Below are the code and all the weights of a small trained network. Each question names an input and a class and asks about switching units off, where a switched-off unit gives its printed mean instead of its output.

import numpy as np


def w(rows, s, z=0):
    codes = np.array(rows[::2]) - 128.0
    scale = np.full(codes.shape[1], s)
    scale[-1] = z or s
    return codes * scale


def f(y):
    return y / 2 * (1 + np.tanh(0.7978845608 * (y + 0.044715 * y**3)))


def log_softmax(a):
    a = a - a.max(-1, keepdims=True)
    return a - np.log(np.exp(a).sum(-1, keepdims=True))


def net(x, mask):
    res = np.array(x, float).reshape(1, 3) / 4 @ E
    y = f(res @ A[0][:, :-1].T + A[0][:, -1])
    res = res + np.where(mask, y, B[0][:, -1]) @ B[0][:, :-1]
    return log_softmax(res[-1] @ U[:, :-1].T + U[:, -1])


A, B = {}, {}
E = w([
[214,36,228],'x0',
[138,2,3],'x1',
[137,133,125],'x2',
],0.0072)
A[0] = w([
[208,62,201,22],'N0',
[236,88,3,76],'N1',
[135,227,202,1],'N2',
[163,11,240,104],'N3',
[41,168,83,88],'N4',
[211,61,247,5],'N5',
[115,208,240,71],'N6',
[174,49,210,53],'N7',
[171,217,183,50],'N8',
[132,29,69,32],'N9',
],0.0068,0.0025)
B[0] = w([
[54,195,1,194],'N0',
[30,102,183,230],'N1',
[24,83,138,206],'N2',
[94,231,81,253],'N3',
[132,205,56,191],'N4',
[103,147,65,227],'N5',
[50,66,178,244],'N6',
[72,207,47,197],'N7',
[43,37,121,189],'N8',
[78,82,107,202],'N9',
],0.0072,0.0037)
U = w([
[129,230,69,61],'0',
[76,11,167,56],'1',
[163,125,150,254],'2',
[242,126,177,143],'3',
],0.011,0.0077)

Each question gives the input, the list of numbers given to net, and the class t.
The units are the neurons (one row each of A and B). Each row of codes is followed by its name. A weight is (code - 128) times the scale printed after its matrix; where a second scale follows, it is the last column's (A, B and U).
mask holds one flag per neuron, in row order. A switched-off neuron (its flag False) gives its mean, the last column of its row in B, instead of its output. The means were averaged over made-up inputs and are rounded, as every weight is.
A unit's drop is (log p(t) with every unit on - log p(t) with that unit switched off) / (log p(t) with every unit on - log p(t) with every unit switched off).
The circuit of an input: a set's keep is (log p(t) with only the set's units on - log p(t) with every unit switched off) / (log p(t) with every unit on - log p(t) with every unit switched off). Starting from all 10 units, units are removed one at a time, each time the one whose removal leaves the highest keep (on an exact tie, the one counted first), for as long as the keep stays at least 0.8.
units of the circuit, in order: the units of the circuit, biggest drop first
top k neurons: the k neurons with the biggest drops, biggest first
drop of u: that unit's drop, to one decimal
input [-3,-4,-4], class 1: units of the circuit, in order => (N3 N6 N7)
input [-6,8,8], class 1: units of the circuit, in order => (N1)
input [1,-5,5], class 1: top 3 neurons => (N6 N8 N2)
input [-2,-4,-2], class 1: top 2 neurons => (N3 N6)
input [-2,-4,-4], class 1: top 2 neurons => (N3 N6)
input [1,-4,-1], class 1: top 2 neurons => (N6 N8)
input [-1,-3,2], class 3: top 2 neurons => (N1 N0)
input [7,-1,1], class 0: drop of N3 => 0.1
input [6,6,2], class 0: drop of N3 => 0.4
input [-5,-6,3], class 1: drop of N7 => 0.1
input [-1,3,-3], class 3: drop of N4 => 0.0
input [-5,-8,-2], class 1: units of the circuit, in order => (N6 N8)
